Below is a small trained network, with its code and all its weights. Each question gives an input and a class and asks what happens when units are switched off, that is, made to give their printed mean instead of their output.

import numpy as np


def w(rows, s, z=0):
    codes = np.array(rows[::2]) - 128.0
    scale = np.full(codes.shape[1], s)
    scale[-1] = z or s
    return codes * scale


def norm(h):
    return h / np.sqrt((h * h).mean(-1, keepdims=True) + 1e-5)


def f(y):
    return y / 2 * (1 + np.tanh(0.7978845608 * (y + 0.044715 * y**3)))


def log_softmax(a):
    a = a - a.max(-1, keepdims=True)
    return a - np.log(np.exp(a).sum(-1, keepdims=True))


def net(x, mask):
    res = np.array(x, float).reshape(1, 6) / 4 @ E
    u = 0
    for l in range(3):
        y = f(norm(res) @ A[l][:, :-1].T + A[l][:, -1])
        res = res + np.where(mask[u : u + 10], y, B[l][:, -1]) @ B[l][:, :-1]
        u += 10
    return log_softmax(norm(res)[-1] @ U[:, :-1].T + U[:, -1])


A, B = {}, {}
E = w([
[130,128,127,128],'x0',
[12,103,59,165],'x1',
[131,129,124,132],'x2',
[33,208,225,160],'x3',
[177,167,99,187],'x4',
[127,127,128,124],'x5',
],0.011)
A[0] = w([
[86,237,135,142,92],'L0N1',
[20,12,126,110,86],'L0N2',
[132,124,140,127,32],'L0N3',
[147,90,36,39,115],'L0N4',
[29,133,124,22,73],'L0N5',
[120,219,85,206,88],'L0N6',
[88,127,49,213,175],'L0N7',
[254,161,55,96,125],'L0N8',
[11,188,183,41,93],'L0N9',
[93,124,232,186,254],'L0N10',
],0.0086,0.0041)
B[0] = w([
[171,45,181,222,170],'L0N1',
[169,189,84,76,212],'L0N2',
[89,152,91,165,102],'L0N3',
[119,17,189,155,211],'L0N4',
[231,142,178,146,179],'L0N5',
[235,82,76,93,170],'L0N6',
[162,151,147,23,235],'L0N7',
[166,95,118,122,254],'L0N8',
[155,2,104,139,225],'L0N9',
[205,81,65,128,239],'L0N10',
],0.0077,0.0051)
A[1] = w([
[87,67,162,2,174],'L1N1',
[64,59,134,223,84],'L1N2',
[8,182,36,168,252],'L1N3',
[245,73,89,66,244],'L1N4',
[118,75,86,133,86],'L1N5',
[79,115,205,161,127],'L1N6',
[153,220,24,190,175],'L1N7',
[175,168,93,171,29],'L1N8',
[63,184,239,227,156],'L1N9',
[36,123,96,145,153],'L1N10',
],0.0093,0.0031)
B[1] = w([
[119,139,132,171,173],'L1N1',
[136,47,200,125,137],'L1N2',
[40,111,190,32,142],'L1N3',
[73,161,135,168,253],'L1N4',
[165,145,208,124,146],'L1N5',
[160,144,53,166,128],'L1N6',
[76,174,89,104,145],'L1N7',
[146,142,110,136,130],'L1N8',
[250,31,3,90,134],'L1N9',
[136,147,154,49,131],'L1N10',
],0.011,0.015)
A[2] = w([
[193,81,129,123,107],'L2N1',
[93,65,206,108,62],'L2N2',
[245,192,161,26,162],'L2N3',
[130,104,109,160,78],'L2N4',
[98,43,223,135,11],'L2N5',
[156,184,115,196,148],'L2N6',
[59,213,140,163,130],'L2N7',
[161,86,123,166,3],'L2N8',
[189,134,249,119,207],'L2N9',
[156,49,78,49,83],'L2N10',
],0.012,0.0031)
B[2] = w([
[79,110,187,168,193],'L2N1',
[149,192,2,128,219],'L2N2',
[28,77,147,18,175],'L2N3',
[149,138,181,164,147],'L2N4',
[118,160,84,200,254],'L2N5',
[9,130,70,180,207],'L2N6',
[61,140,163,193,194],'L2N7',
[122,103,160,142,165],'L2N8',
[62,108,72,67,250],'L2N9',
[244,85,149,115,171],'L2N10',
],0.0079,0.006)
U = w([
[211,46,123,143,192],'0',
[76,112,133,154,216],'1',
[52,107,145,40,114],'2',
[93,116,126,165,188],'3',
[118,161,65,159,110],'4',
[82,109,132,164,120],'5',
[157,203,208,162,25],'6',
[188,205,251,119,3],'7',
],0.016,0.0063)

Each question gives the input, the list of numbers given to net, and the class t.
The units are the neurons (one row each of A and B). Each row of codes is followed by its name. A weight is (code - 128) times the scale printed after its matrix; where a second scale follows, it is the last column's (A, B and U).
mask holds one flag per neuron, layer by layer. A switched-off neuron (its flag False) gives its mean, the last column of its row in B, instead of its output. The means were averaged over made-up inputs and are rounded, as every weight is.
A unit's drop is (log p(t) with every unit on - log p(t) with that unit switched off) / (log p(t) with every unit on - log p(t) with every unit switched off).
The circuit of an input: a set's keep is (log p(t) with only the set's units on - log p(t) with every unit switched off) / (log p(t) with every unit on - log p(t) with every unit switched off). Starting from the 12 units with the biggest drops (on a tie, the unit counted first), units are removed one at a time, each time the one whose removal leaves the highest keep (on an exact tie, the one counted first), for as long as the keep stays at least 0.8.
units of the circuit, in order: the units of the circuit, biggest drop first
unit that matters most: the unit with the biggest drop
k most important neurons: the k neurons with the biggest drops, biggest first
k most important neurons of layer l: the k neurons of layer l with the biggest drops, biggest first
input [-5,-1,2,-1,-5,-1], class 4: unit that matters most : L0N4
input [-3,-5,7,0,-1,-8], class 1: 2 most important neurons of layer 0 : L0N7, L0N5
input [5,6,7,-8,-1,-2], class 0: units of the circuit, in order : L2N10, L2N6
input [1,-6,5,-4,8,-1], class 4: 2 most important neurons : L0N7, L1N3
input [-3,-7,-8,-3,-6,-4], class 3: 2 most important neurons of layer 2 : L2N5, L2N2
input [-6,7,-3,-7,-5,0], class 0: 2 most important neurons : L0N4, L2N10
input [-5,-7,-5,6,-6,0], class 2: 3 most important neurons : L2N9, L1N4, L0N4
input [-2,8,-5,5,1,4], class 2: units of the circuit, in order : L1N3, L1N10
input [-7,-5,-4,2,5,5], class 5: 2 most important neurons : L0N7, L2N6
input [-5,-1,5,5,-6,-5], class 4: units of the circuit, in order : L0N10, L2N2
input [-2,8,-6,6,6,1], class 2: 3 most important neurons : L1N3, L0N4, L0N7
input [7,-1,0,-5,1,1], class 5: 2 most important neurons : L1N4, L0N10
input [-8,5,3,6,-8,6], class 4: 4 most important neurons : L0N9, L2N2, L0N5, L0N2
input [-5,-8,6,6,-7,1], class 2: units of the circuit, in order : L2N9
input [7,-1,6,2,-7,-4], class 4: units of the circuit, in order : L2N2, L2N5
input [5,-7,-1,8,3,-2], class 0: 2 most important neurons of layer 1 : L1N9, L1N4
input [-5,-4,4,-5,4,-6], class 1: 2 most important neurons of layer 0 : L0N10, L0N9
input [4,-6,-1,0,-1,5], class 2: 2 most important neurons of layer 0 : L0N9, L0N4
input [3,-1,3,6,-2,6], class 0: 2 most important neurons : L0N1, L0N7
input [-3,-1,1,-4,3,7], class 1: 3 most important neurons : L1N4, L0N10, L0N9
input [0,4,5,7,4,4], class 0: unit that matters most : L0N1
input [6,-5,-8,-5,6,3], class 3: 3 most important neurons : L0N7, L1N4, L2N6
input [0,4,6,4,-8,4], class 4: 2 most important neurons : L0N9, L2N2
input [-6,7,-7,6,1,-2], class 2: 3 most important neurons : L1N3, L0N4, L0N10
input [6,-5,1,-5,-7,5], class 4: 2 most important neurons of layer 1 : L1N4, L1N9
input [-5,-4,1,-4,7,2], class 4: 3 most important neurons of layer 1 : L1N3, L1N2, L1N4
